Below is a small trained network, with its code and all its weights. Each question gives an input and a target symbol and asks what happens when units are switched off, that is, made to give their printed mean instead of their output.

import numpy as np


def w(rows, s, z=0):
    codes = np.array(rows[::2]) - 128.0
    scale = np.full(codes.shape[1], s)
    scale[-1] = z or s
    return codes * scale


def f(y):
    return np.maximum(y, 0)


def softmax(a):
    e = np.exp(a - a.max(-1, keepdims=True))
    return e / e.sum(-1, keepdims=True)


def log_softmax(a):
    a = a - a.max(-1, keepdims=True)
    return a - np.log(np.exp(a).sum(-1, keepdims=True))


def net(x, mask):
    ids = ['αγδεζηξπτφψω'.index(c) for c in x.split()]
    T = len(ids)
    res = E[ids] + P[:T]
    u = 0
    for l in range(3):
        q, k, v = (res @ M[l].T for M in (Q, K, V))
        z = softmax(np.where(np.tri(T) > 0, q @ k.T / 2**0.5, -1e9)) @ v
        res = res + np.where(mask[u], z, O[l][:, -1]) @ O[l][:, :-1]
        u += 1
        y = f(res @ A[l][:, :-1].T + A[l][:, -1])
        res = res + np.where(mask[u : u + 12], y, B[l][:, -1]) @ B[l][:, :-1]
        u += 12
    return log_softmax(res[-1] @ U[:, :-1].T + U[:, -1])


Q, K, V, O, A, B = {}, {}, {}, {}, {}, {}
E = w([
[124,172,182,115,185,129],'α',
[169,145,161,111,135,66],'γ',
[38,89,113,133,125,110],'δ',
[179,7,67,101,74,202],'ε',
[135,190,16,192,244,80],'ζ',
[65,111,211,71,161,98],'η',
[70,169,82,103,195,118],'ξ',
[90,53,102,197,127,77],'π',
[220,195,96,2,108,163],'τ',
[190,93,93,144,96,44],'φ',
[116,128,17,102,197,190],'ψ',
[241,109,183,127,223,161],'ω',
],0.0089)
P = w([
[117,200,157,228,42,184],'0',
[108,88,171,60,145,19],'1',
[107,89,149,55,163,38],'2',
[107,103,124,42,180,55],'3',
[107,98,98,46,175,64],'4',
[99,100,91,29,191,67],'5',
[95,96,85,23,186,64],'6',
[94,87,89,9,176,52],'7',
[102,85,70,12,201,65],'8',
[98,95,74,2,186,61],'9',
],0.0047)
Q[0] = w([
[197,45,38,1,204,106],'0.h0',
[48,83,63,16,217,50],'0.h0',
],0.0071)
K[0] = w([
[88,194,164,227,81,203],'0.h0',
[129,110,102,207,38,254],'0.h0',
],0.0089)
V[0] = w([
[83,224,237,1,185,29],'0.h0',
[144,48,120,53,9,51],'0.h0',
],0.0052)
O[0] = w([
[21,222,166,61,50,17,232],'0.h0',
[249,130,118,107,88,1,1],'0.h0',
],0.0057,0.00077)
A[0] = w([
[199,90,92,71,120,155,250],'0.n0',
[116,107,68,170,184,69,194],'0.n1',
[184,127,61,165,127,169,254],'0.n2',
[221,191,132,113,33,165,193],'0.n3',
[160,164,119,254,129,83,215],'0.n4',
[188,157,70,32,214,95,230],'0.n5',
[149,127,135,126,101,115,91],'0.n6',
[107,81,100,78,63,153,84],'0.n7',
[41,22,167,196,42,139,190],'0.n8',
[169,159,120,75,151,150,167],'0.n9',
[186,184,168,78,159,165,163],'0.n10',
[62,166,92,51,101,23,57],'0.n11',
],0.0059,0.0028)
B[0] = w([
[138,121,162,21,101,139,193],'0.n0',
[128,104,69,126,129,49,188],'0.n1',
[176,99,113,50,184,155,166],'0.n2',
[211,202,91,104,134,177,147],'0.n3',
[254,139,77,185,205,109,147],'0.n4',
[80,104,150,62,74,84,253],'0.n5',
[132,121,101,137,127,120,129],'0.n6',
[144,103,173,129,145,207,137],'0.n7',
[41,96,170,170,122,88,159],'0.n8',
[94,126,170,58,84,130,166],'0.n9',
[128,107,179,68,89,167,162],'0.n10',
[113,211,128,174,68,118,205],'0.n11',
],0.0059,0.0065)
Q[1] = w([
[154,183,152,188,77,251],'1.h0',
[112,71,167,3,95,103],'1.h0',
],0.0046)
K[1] = w([
[21,197,146,134,107,3],'1.h0',
[212,209,144,179,148,238],'1.h0',
],0.005)
V[1] = w([
[168,143,93,140,145,254],'1.h0',
[174,162,104,219,169,163],'1.h0',
],0.0076)
O[1] = w([
[68,82,120,2,85,68,103],'1.h0',
[94,152,137,53,206,8,3],'1.h0',
],0.0084,0.0042)
A[1] = w([
[88,187,104,119,142,115,151],'1.n0',
[174,179,137,205,80,198,144],'1.n1',
[59,164,136,139,150,136,158],'1.n2',
[127,110,232,126,128,126,163],'1.n3',
[134,118,101,92,107,134,2],'1.n4',
[132,169,126,88,113,148,139],'1.n5',
[119,110,170,142,183,97,89],'1.n6',
[109,128,90,91,137,42,106],'1.n7',
[113,94,255,128,124,147,215],'1.n8',
[87,145,133,166,176,99,175],'1.n9',
[73,115,138,123,103,125,182],'1.n10',
[114,143,222,138,156,114,126],'1.n11',
],0.0089,0.0037)
B[1] = w([
[95,179,91,88,101,136,168],'1.n0',
[133,137,52,116,50,111,255],'1.n1',
[43,165,104,128,144,72,177],'1.n2',
[176,171,89,155,153,221,198],'1.n3',
[143,165,172,143,110,125,168],'1.n4',
[105,142,166,75,107,158,195],'1.n5',
[161,81,148,198,171,122,147],'1.n6',
[158,183,63,177,88,135,252],'1.n7',
[167,148,76,168,148,254,237],'1.n8',
[119,165,155,224,166,134,173],'1.n9',
[87,128,131,172,128,166,212],'1.n10',
[151,175,132,109,201,198,169],'1.n11',
],0.0068,0.0058)
Q[2] = w([
[120,158,15,116,84,187],'2.h0',
[133,126,2,153,46,183],'2.h0',
],0.0075)
K[2] = w([
[165,83,165,46,66,172],'2.h0',
[138,1,119,49,69,201],'2.h0',
],0.0066)
V[2] = w([
[127,173,223,64,8,143],'2.h0',
[166,181,190,87,253,42],'2.h0',
],0.0047)
O[2] = w([
[155,175,207,123,189,35,254],'2.h0',
[138,128,174,188,2,171,43],'2.h0',
],0.0092,0.009)
A[2] = w([
[211,164,110,34,123,178,3],'2.n0',
[139,2,113,195,110,80,99],'2.n1',
[175,75,164,137,70,124,207],'2.n2',
[174,132,122,174,181,88,102],'2.n3',
[59,79,64,191,159,221,105],'2.n4',
[168,113,174,161,123,43,140],'2.n5',
[163,129,190,94,209,147,124],'2.n6',
[172,129,155,84,149,68,73],'2.n7',
[172,210,169,50,146,181,27],'2.n8',
[116,188,196,176,46,173,169],'2.n9',
[135,77,113,219,96,60,101],'2.n10',
[89,30,107,218,126,58,52],'2.n11',
],0.0054,0.006)
B[2] = w([
[104,66,102,246,119,11,208],'2.n0',
[163,130,233,82,167,73,146],'2.n1',
[118,95,170,55,74,129,163],'2.n2',
[143,122,139,136,88,190,190],'2.n3',
[99,98,141,193,207,110,210],'2.n4',
[106,156,160,107,108,200,201],'2.n5',
[121,61,109,195,109,116,252],'2.n6',
[134,138,152,211,128,181,232],'2.n7',
[109,83,105,234,153,55,243],'2.n8',
[167,189,179,141,71,253,188],'2.n9',
[235,185,183,108,150,81,162],'2.n10',
[191,167,211,62,211,164,151],'2.n11',
],0.0059,0.0046)
U = w([
[104,163,154,128,142,209,137],'α',
[174,216,182,91,64,178,190],'γ',
[12,105,96,183,76,92,160],'δ',
[188,37,131,119,121,180,154],'ε',
[192,195,1,179,156,105,3],'ζ',
[66,137,155,167,134,165,168],'η',
[46,174,92,79,100,110,90],'ξ',
[158,157,216,138,188,73,119],'π',
[165,123,113,140,61,50,120],'τ',
[223,184,121,82,26,151,169],'φ',
[130,100,84,21,193,139,132],'ψ',
[179,57,138,209,134,143,124],'ω',
],0.0059,0.0048)

Each question gives the input, a string of symbols that net reads in full, and the target symbol t.
The units are the heads (2 rows each of Q, K, V and O) and the neurons (one row each of A and B). Each row of codes is followed by its name. A weight is (code - 128) times the scale printed after its matrix; where a second scale follows, it is the last column's (O, A, B and U).
mask holds one flag per unit, layer by layer, with each layer's heads first. A switched-off unit (its flag False) gives its mean, the last column of its rows in O or B, instead of its output. The means were averaged over made-up inputs and are rounded, as every weight is.
A unit's drop is (log p(t) with every unit on - log p(t) with that unit switched off) / (log p(t) with every unit on - log p(t) with every unit switched off).
The circuit of an input: a set's keep is (log p(t) with only the set's units on - log p(t) with every unit switched off) / (log p(t) with every unit on - log p(t) with every unit switched off). Starting from the 12 units with the biggest drops (on a tie, the unit counted first), units are removed one at a time, each time the one whose removal leaves the highest keep (on an exact tie, the one counted first), for as long as the keep stays at least 0.8.
circuit, biggest first: the units of the circuit, biggest drop first
top k neurons: the k neurons with the biggest drops, biggest first
top k neurons in layer l: the k neurons of layer l with the biggest drops, biggest first
drop when u is switched off: that unit's drop, to one decimal
input η ζ η α ε δ α, target ζ: circuit, biggest first -> [1.h0, 2.h0, 0.h0]
input η δ ξ φ γ δ, target ζ: circuit, biggest first -> [1.h0, 1.n1, 2.h0]
input η η φ, target ζ: circuit, biggest first -> [1.h0, 2.h0, 1.n1]
input η φ π η η ζ π, target ζ: circuit, biggest first -> [1.h0, 1.n1, 2.h0]
input η η γ τ γ η η, target ζ: circuit, biggest first -> [1.h0, 2.h0, 1.n1, 0.h0]
input α γ γ ζ ξ η ψ ε, target ψ: circuit, biggest first -> [2.h0, 2.n7]
input ω τ γ ω η π, target π: top 2 neurons in layer 2 -> [2.n11, 2.n10]
input η ω ζ η γ τ π ε, target ψ: top 2 neurons -> [1.n1, 0.n11]
input π δ φ, target φ: top neuron -> [0.n4]
input ω η π η ψ, target ξ: top 2 neurons -> [0.n5, 0.n4]
input γ γ φ τ γ ξ φ η γ, target γ: top 2 neurons -> [0.n5, 1.n1]
input τ ω ζ, target π: top 2 neurons -> [1.n5, 0.n3]
input τ η ζ ω ω δ, target π: top 2 neurons -> [1.n5, 0.n10]
input δ ζ η η η η α ε γ ξ, target ψ: top neuron in layer 1 -> [1.n9]
input τ π π π γ η γ, target π: top 2 neurons -> [1.n5, 0.n10]
input τ τ φ, target π: top 2 neurons -> [0.n3, 1.n5]
input ε η η δ α η ψ τ, target τ: top 2 neurons -> [2.n0, 2.n8]
input γ φ π γ, target γ: top 2 neurons in layer 1 -> [1.n1, 1.n8]
input ε φ γ τ, target τ: top 3 neurons in layer 0 -> [0.n5, 0.n3, 0.n2]
input δ ω τ, target π: top neuron -> [1.n5]
input ε η φ π η ψ, target ψ: drop when 0.n11 is switched off -> 0.1
input π η η η ε, target ε: drop when 2.n2 is switched off -> 0.0
input ζ π η δ, target δ: drop when 0.n2 is switched off -> 0.1
